k998: [ 93  93  99 138 154 163  93 160]
k928: [138 145  93 164  95 163  92 109]
k559: [ 92 161 118 161  98 101 161  97]
k768: [122 157 157 157  95 157  96 102]
k480: [148  94 132  94  94 148 103 163]
count k559: [161]	3
count k480: [94]	3
count k768: [157]	4

k78: [113 113 146 147 129 131 113 126 108]
k974: [107 155  98 107 159 145 155 144 151]
k449: [ 98 141 128 115 124 138 132 139 122]
k106: [159 107 110 124 100 158 135 158 142]
k494: [104 104 111 114 154 118 123 146  98]
k675: [120 158 160 155 102 119 137 102  97]
k858: [142 118 156 148 101 126 126 158 104]
k793: [144 123 110 118 140 139 102 151 143]
k458: [120 103 120 100 120 120 103 103 146]
count k458: [103]	3
count k675: [160]	1

k990: [ 99  98 106  99  99]
k122: [167 100 167  96 100]
k319: [164  99 100 100 165]
count k122: [167]	2
count k990: [99]	3
count k319: [100]	2
count k990: [98]	1
count k122: [99]	0

k531: [141 139 115 137 112 127 127 139 127 132 114 130 120 133 123 119 136 125
 127 108 118 137 124]
k517: [125 123 128 133 131 130 129 137 126 138 119 127 151 112 146 148 113 127
 127 163 143 133 138]
k475: [114 121 131 129 124 139 126 115 129 139 130 119 135 119 126 133 124 139
 128 120 139 124 139]
k485: [141 126 116 119 119 120 126 127 130 142 134 134 128 124 136 132 130 123
 127 126 122 128 126]
k88: [125 113 116 145 135 128 126 117 136 126 119 134 136 120 142 136 123 125
 127 139 127 102 120]
k651: [140 101 113 128 111 123 123 134 129 134 126 127 137 123 133 139 121 129
 127 143 132 130 126]
k511: [141 119 123 135 131 135 127 130 134 139 118 132 129 123 135 131 127 125
 128 134 129 124 126]
count k475: [121]	1
count k475: [139]	5
count k531: [127]	4
count k88: [137]	0

k162: [133 135 143 144 130 109 144 109 115 137 125 121 126 118 135 118 125 143
 105 128 118 117 122 144 128 108 140 130 123 135 143 118 115 127 120 123
 119 120  89  99 118 140 144 114 137 118 120 125 123 139 120 115]
k322: [122 131 128 130 112 131 135 101 131 125 141 122 100 101 121  92 120 142
 138 123 118 114 112 101 144 136 118 130 164 103 139 122 109 113 127 119
 134 135  89  99 140 140 132 114 137 118 120 125 123 120 120 115]
k132: [122 131 128 130 112 127 135 145 131 125 141  92 100 101 121  92 120 142
 146 123 118 114 112 140 144 136 118 130 131 103 139 139 109 113 127 119
 134 128  89  99 140 140 132 114 137 118 120 125 123 139 120 150]
k259: [122 131 128 130 112 131 135 145 131 125 141 122 100 101 121  92 120 142
 138 123 118 114 144 140 144 136 118 130 164 103 139 138 109 113 127 119
 134 135 123 127 104  92 129 136 120 127 135 129 128 127 118 119]
count k322: [114]	2
count k259: [127]	4
count k162: [118]	6
count k322: [120]	4
count k322: [123]	2

k217: [145 132 126 111 126 115 130 116 125 117 116 119 135  94 116 147 125 105
 144 121 139 127 142 122 134 129 154 125 166 112 140 110 120 141]
k36: [119 115 126 137 165 141 155 141 125 117 144 119 106 129 124 145 151 140
 119 132 109 116 122 129 110 146 119 109 121 114 141 113 130 115]
k617: [123 115 124 117 106 115 129 139 125 136 128 123 124 144 121 115 127 148
 101 121 137 132 137 146 111 134 123 130 119 119 130 110 113 110]
k676: [134 145 125 130 104 128 112 123 123 127 117 132 135 132 130 122 134 133
 121 129 124 124 114 160 117 128 131 123 110 137 145 134 126 116]
k953: [149 137 153 111 127 134 127 124 136 134 129 117 122 138 128 125 143 115
 143 131 121 143 140 120 129 124 121 125 124 146 147 136 142 133]
count k217: [142]	1
count k217: [120]	1
count k617: [123]	3

k503: [130 161 165 156 122 113 120 118 131 124 138 130 122 120  96 121  91 120
 127 142 131 161 128  93 160 122]
k550: [130 161 165 156 122 113 120 118 148 124 149 130 122 120  96 121 131 149
 153 122 149 149 129 121 130 152]
k608: [139 134 136 139 104 139 104 109 138 103 137 140 104 137 128 101 128 102
  98 138 139 104 128 129 136  99]
count k503: [160]	1
count k550: [150]	0

k893: [145 109 118 147 124 146 150 125 117 145 128]
k636: [136 123 132 137 132 137 137 123 123 136 128]
k367: [126 113 127 126 126 127 126 121 126 146 127]
k197: [164 116 159 168 164 168 166 127 109 164 129]
k423: [105 161 161 104 167 106  95 124 144 106 125]
count k636: [123]	3
count k367: [126]	5
count k197: [116]	1

k916: [137 151 147 137]
k653: [137 151  96 132]
k33: [124 113 136 123]
k628: [109 109 109 109]
k110: [146 128 146 146]
k180: [147 109 108 108]
count k628: [109]	4
count k916: [137]	2
count k110: [146]	3
count k180: [108]	2
count k33: [123]	1
count k916: [151]	1

k796: [143 105 112 112  93  97 143  88 133 147  97 132  88 119  96 103 121  94
 118 141 112 106  88 109 115 145 144 143 150 135 127 149 111 107 148 129
 139 148 101 143 101  88]
k863: [124 132 127 115 144 140 139 125 152 126 149 103 116 125 133 123 155 129
 155 129 137 134 130 116 143 123 115 150 123 117 113 118 147 149 117 154
 130 128 129 114 133 130]
k353: [109  94 150 151 117 117  89 161 104 126 120 113 138 114 144 144 105 144
 118 121 154 125 116 149 151 144 105 119 112  94 150 137 139 122 145 101
 101 139 153 145 122 123]
k631: [104  94 152 153 117 109 112 148 133 143 123 107 111 139 148  99 117 126
 141 144 149 145 111 152 113 146 117 139 113  97 126 138 140 144 140 119
 100 145 154 129 107 117]
k664: [103 132 147 142 139 134 102 145 107 108 135 124 139 134 146 141 111 142
 118 112 128 142 149 146 125 106 112 100 100 114 119 105 123 131 107 106
 104 103 144 109 133 147]
k89: [127 127 114 121 118 113 144 104 140 137 123 126 101 139 114 133 132 102
 132 142 106 137 116 120 115 117 138 139 132 134 132 122 111 132 120 138
 130 124 113 114 126 110]
k787: [135 103 119 119 111 114 140 121 148 148 115 114 109 120 120  94 137 114
 143 141 143 115  97 117 145 158 131 156  89 118 138 153 143 129 151 140
 132 159 124 144 111 104]
k52: [100 109 140 136 119 109 130 123 146 139 120 108  95 153 139 120 121 107
 146 144 131 149 117 139 137 132 127 135 108 109 101 125 130 148 119 126
 102 132 139 104  99 120]
k91: [131 105  99 112  93  97 112  99 133 147  97 132 102  97  96 103 121  94
 118 141 112 106  88 109 115 145 144 143 150 135 127 149 111 107 148 129
 139 148 101 143  97  88]
k318: [123 109 122 139  97  96 123 115 111 142  98 109 111 109 114 124 109 101
 105 139 106 130 107 138 108 128 145 118 133 132 119 137  94 109 137 102
 118 131 119 133  99 102]
k956: [108 126 139 117 147 146 115 141 134 108 144  97 132 116 147 117 138 144
 146 107 152 125 140 122 148 123  99 125 103 100 127 112 155 142 110 131
 111 121 141 111 137 145]
count k796: [87]	0
count k318: [109]	5
count k91: [111]	1
count k353: [144]	4
count k89: [132]	5

k67: [142 142 162 101 138]
k199: [111 111 111 111 110]
k938: [112 134 111 111 147]
k146: [136 144 135 121 135]
count k146: [135]	2
count k199: [111]	4
count k938: [112]	1
count k199: [112]	0

k783: [137 112 146 112 146 145 145 141 146 146 112]
k74: [128 116 149 123 115 143 139 138 120 115 115]
k542: [141 150 147 143 125 160 156 134 155 152 118]
k23: [103 130 136 136  96 116 136 162 104 104 136]
k885: [152  99 129  97 129 105 115 111 144 146 119]
k304: [117 122 107 125 118 119 105 139 114 107 134]
k153: [114 142 134 146  97 121 129 158 115 120 126]
k288: [139 122 127 119 146 131 137 106 104 105 148]
k466: [132 147 106 132 132 103 119 146 105 132 145]
k776: [109 109 115 161 112 104 120 120 121 114 120]
count k466: [132]	4
count k776: [120]	3
count k23: [103]	1
count k783: [146]	4
count k74: [114]	0
count k23: [136]	4

k176: [118 116 150 143 142 100 131 120]
k844: [121 129 135 100 109 145 129 127]
k426: [114 112 109 138 145 109 107 109]
k445: [142 130 130 142 142 130 142 142]
k471: [121 121 141 121 115 151 121 121]
k490: [106 101 127 120 134  96 124 109]
k584: [119 139 128 131 127  93 157 127]
count k471: [151]	1
count k471: [121]	5
count k426: [138]	1
count k445: [142]	5
count k490: [96]	1
count k426: [145]	1

k405: [109 131 121 105 125  96 105  99 114 109 153 140 114 109 116 101 109 123
 146 117 109 116 115 106 100 105]
k188: [147 152 156 152 133 144 116 111 110 156 127 137 140 153 151 131 134 144
 122 106 110 131 118 154 113 105]
k860: [147 152 156 152 133 144 116 111 110 156 127 137 110 153 151 131 134 144
 150 136 133 110 141 119  99 115]
k923: [110 130 118 107 117 116 113 107 112 113 139 110 119 110 113 106 107 116
 135 114 112 113 111 108 110 113]
k71: [147 152 156 114 133 144 116 111 110 156 127 122 140 145 151 131 134 144
 122 106 110 116 113 113 143 114]
k267: [139 115 120 138 109 126 137 122 121 127 120 109 116 128 129 124 137 127
 121 119 135 117 128 123 124 120]
count k860: [110]	3
count k71: [143]	1
count k267: [122]	1
count k923: [119]	1
count k188: [131]	2
count k923: [110]	4

k995: [140 108 113 132 132 113 147 126 126 114 166 140 141 129 134 115 140 132
 111 120 125 113 132 134 132 113 133 103 115 137 125 136 114]
k395: [150 107 118 128 140 137 124 124 115 120 166 147 146 123 134 100 140 133
 124 110 122 136 139 129 139 123 132 124 111 146 122 138 120]
k300: [135 137 123 124 145 136  91 124 109 105 166 135 132 119 134 134 146 126
 158 128 127 114 129 132 127 147 136 136 133 130 127 129 146]
k671: [137 133 122 125 145 136 144 124 117 108 166 137 145 119 134 130 145 127
 142 127 145 117 129 132 128 143 136 131 130 132 126 147 117]
count k300: [146]	2
count k671: [145]	4
count k995: [124]	0
count k395: [124]	4
count k995: [113]	4
count k671: [117]	3

k358: [137 109 112 135]
k920: [138 102 102 138]
k186: [137 121 118 137]
k975: [134 100 109 129]
k767: [134 138 110 133]
k912: [131 115 131 130]
count k912: [131]	2
count k920: [138]	2
count k358: [138]	0
count k186: [136]	0
count k358: [135]	1
count k912: [130]	1
count k358: [134]	0

k87: [128 130 159 131 164]
k187: [129 165 165 129 105]
k302: [ 90 129 165 120 112]
count k87: [131]	1
count k187: [165]	2
count k302: [113]	0
count k87: [128]	1

k942: [ 94  94 111  94 141  94 140  94 140  95 164 145]
k341: [ 92 118  95 118 103 122 101 145  95 118 137  88]
k477: [117 117 117 102 161 102 117 102 145 117 167 102]
count k477: [117]	5
count k942: [95]	1
count k477: [102]	4
count k477: [116]	0
count k942: [94]	5
count k341: [118]	3
count k942: [164]	1

k330: [118 126 139 139 133 138 154 128 141 126 107 112 129 143 126 125 148 103
 158 126 138 136 111 117 130 140  93 123 140 127 152 126 128 136 123 137
 147 114 150]
k499: [141 139  97 119 117 118 143 125 121 124 136 103 122 113 121 119 118 140
 121 109 138 124 127 124 145 128 138 142 120 114  97 118 138 119 113  95
 146 126 114]
k884: [146 140 109 124 115 107 152 121 119 127 126 120 120 127 121 127 120 121
 112 105 130 126 130 121 123 128 120 140 130 120 115 118 125 120 104 122
 138 109 121]
k301: [118 126 139 139 126 138 154 128 141 126 107 112 129 143 126 125 148 103
 158 126 138 136 111 117 130 140  93 123 140 127 151 126 126 136 123 137
 126 114 150]
count k884: [122]	1
count k301: [126]	8

k352: [ 96 124 124 141 118  96 104 118 132 116 142]
k669: [ 96 124 122 141 118  89 104 114 128 117 142]
k303: [124 124 124 124 118 124 104 142 128 142 142]
k689: [ 95 126 123 147 118  98 102 120 134 114 138]
count k303: [124]	5
count k303: [142]	3

k296: [128 128 128 128 128 128 129 129 129 128 138 148 128 128 160]
k192: [130 161 130 161 142 151 158 161 161 161 161 161 161 161 161]
k980: [128 128 128 128 128 130 134 143 153 128 128 128 161 161 161]
k799: [129 128 129 128 129 130 134 144 154 160 161 160 160 161 162]
k409: [128 128 128 128 128 128 128 129 131 137 147 156 159 161 161]
count k296: [129]	3
count k296: [128]	9
count k192: [160]	0
count k799: [128]	2
count k409: [128]	7
count k296: [130]	0
count k980: [128]	8

k798: [138 132 116  93 124 130 139 136 141 121 133 123 110 138 127 134 108]
k486: [116 117 144 160 142 120 121 130 116 145 137 138 129 129 133 126 146]
k708: [136 122 136 131 139 121 131 140 121 154 118 131 101 149 137 134 132]
k666: [116 117 144 160 142 120 121 130 116 145 119 138 129 129 127 130 111]
k712: [120 130 131 151 128 132 120 113 126 113 133 122 160 107 123 122 133]
k298: [133 133 132 148 127 133 133 133 148 111 132 121 162 108 148 120 132]
k733: [120 119 141 152 141 121 125 133 115 154 118 141 115 140 136 130 146]
k914: [136 122 136 131 139 121 131 140 121 154 118 137 101 149 137 134 137]
k701: [134 141 116 113 109 135 128 117 138 102 137 114 148 112 118 125 112]
count k298: [133]	5
count k914: [137]	3
count k708: [136]	2

k83: [133 127 126 127]
k243: [131 111 119 111]
k824: [132 132 132 132]
k777: [118 129 162 146]
k208: [130 130 130 133]
count k824: [132]	4
count k777: [129]	1
count k83: [126]	1
count k83: [134]	0
count k243: [119]	1
count k208: [130]	3

k329: [121 126 112 139]
k614: [136 125 168 113]
k289: [142 148 129 154]
k555: [135 137 153 141]
k790: [169 138 138 138]
count k790: [169]	1
count k329: [121]	1

k895: [116 127 115 116 122 116 126 122]
k890: [121 129 122 111 144 144 134 113]
k873: [114 131 100 114 131 114 114 114]
k324: [115 115 115 129 115 129 141 134]
count k895: [117]	0
count k873: [100]	1
count k873: [114]	5
count k324: [115]	4

k991: [115 130 126 126 137 127 130 128 110 119 122 130 122 127 122 134 120 126
 129 137 133]
k160: [150 136 138 131 123 138 122 128  85 146 122 140 131 146 132 118 137 121
 139 117 126]
k174: [145 135 133 130 123 135 117 127 127 135 119 135 134 139 136 117 139 125
 122 114 124]
k412: [145 135 133 130 123 135 117 127 127 135 119 135 134 139 136 117 139 125
 135 114 124]
k334: [126 117 126 124 130 120 128 129 117 125 141 130 124 122 116 137 123 128
 126 137 138]
k210: [115 130 121 126 128 127 130 128 110 119 129 121 125 120 135 128 118 128
 122 121 121]
k200: [124 126 119 124 128 122 131 128 139 120 125 122 127 120 129 129 124 132
 124 130 130]
count k334: [131]	0
count k210: [121]	4

k878: [107 124 124 117 124 135 129 111 138 123 111 129 134 136 145 113 117 137
 129 127 145 141 125 129 133 131 109 122 128 128 132 132 128 132 117 120
 124 120 142 125 113 120 128 100 144 131 118 136 122 135 147 114 134 125
 133 120 136 138 122]
k930: [103 126 125 119 124 132 126 109 137 123 126 130 131 138 150 113 115 140
 130 128 151 143 125 128 134 129 110 119 126 129 132 129 128 129 114 121
 122 123 147 124 109 165 126  98 145 134 117 138 122 136 148 114 137 124
 165 121 139 165 122]
k552: [115 125 124 122 124 138 130 115 136 123 117 128 136 133 137 116 120 132
 127 127 138 136 127 131 131 132 110 125 129 128 132 135 129 135 122 121
 125 123 132 127 118 148 130 106 139 127 121 132 122 132 143 116 129 127
 129 121 131 140 124]
k677: [102 123 126 121 125 126 128 111 135 125 108 131 127 138 152 116 115 142
 131 129 152 143 124 126 134 127 116 116 125 128 131 124 127 124 114 124
 122 124 152 123 109 165 124 102 144 137 117 139 124 137 145 117 139 123
 138 122 141 129 122]
k448: [112 125 124 121 124 137 130 114 137 123 115 128 135 135 139 115 118 133
 128 127 140 138 126 130 132 132 109 124 129 128 132 134 129 134 120 121
 125 123 135 126 116 151 130 103 140 128 120 133 122 133 144 116 130 126
 130 121 133 139 123]
k659: [117 125 124 122 124 139 130 117 136 124 119 127 136 133 135 116 120 130
 127 127 136 135 127 132 131 132 111 127 130 128 132 136 129 136 123 121
 126 123 130 166 120 145 131 108 138 126 122 131 122 130 142 117 128 127
 138 121 130 140 124]
k808: [107 124 127 123 112 119 127 116 131 127 112 131 121 136 118 122 119 112
 132 130 149 127 125 112 132 124 126 116 123 128 129 127 126 120 127 128
 123 127 153 123 112 158 122 112 140 140 120 124 124 135 127 124 141 124
 139 126 141 121 124]
k836: [110 125 129 125 128 116 126 119 129 129 115 132 119 134 148 126 121 142
 132 131 147 138 125 122 131 122 131 117 123 128 128 117 126 118 117 130
 123 129 153 123 115 153 121 118 137 140 121 137 129 135 134 127 141 124
 140 128 140 117 124]
k958: [102 123 125 120 125 129 128 109 137 124 108 131 129 139 151 114 114 142
 130 129 152 143 124 127 134 128 112 117 126 129 132 127 127 127 114 122
 122 123 150 123 108 166 125  99 145 136 116 139 123 137 147 115 138 124
 137 122 140 132 121]
k84: [104 123 124 120 124 134 129 110 138 123 109 130 132 138 148 113 115 138
 129 128 149 142 124 129 134 130 109 120 127 128 132 131 128 131 116 121
 123 122 145 125 111 162 113  98 145 132 117 137 122 135 148 114 135 124
 134 120 137 137 122]
k604: [110 124 124 121 124 137 129 113 137 123 113 129 135 136 142 114 117 135
 128 127 143 139 125 130 132 131 109 123 128 128 132 133 128 133 119 121
 124 123 138 126 114 155 129 102 142 129 119 135 121 133 146 115 132 126
 131 120 134 139 123]
k254: [104 124 127 122 126 123 127 113 133 126 110 131 124 137 151 119 117 143
 132 130 151 142 125 124 133 126 120 116 124 128 130 122 127 122 114 126
 122 126 153 123 110 161 123 106 142 138 118 139 126 136 142 120 141 123
 139 125 141 125 123]
count k808: [125]	1
count k808: [112]	6
count k659: [121]	2
count k930: [165]	3
count k878: [116]	0

k205: [146 107 107 124 107 124]
k57: [114 108 134 141 116 118]
k737: [123  91 111 104 139 120]
k325: [119 119 119 118 119 119]
k756: [138 150 125 162 141 114]
count k325: [120]	0
count k325: [119]	5
count k205: [107]	3
count k205: [124]	2

k283: [107 110 109 107 138]
k977: [150 110 150 150 110]
k123: [110 110 142 110 111]
count k977: [150]	3
count k123: [110]	3
count k123: [112]	0
count k283: [110]	1
count k977: [110]	2

k922: [ 91 109 107 145  99 124]
k391: [108 108 108 110 110 108]
k53: [ 93 139 138 159  89 128]
k743: [150  93 110 108 133 114]
count k391: [111]	0
count k391: [110]	2
count k391: [108]	4
count k391: [109]	0

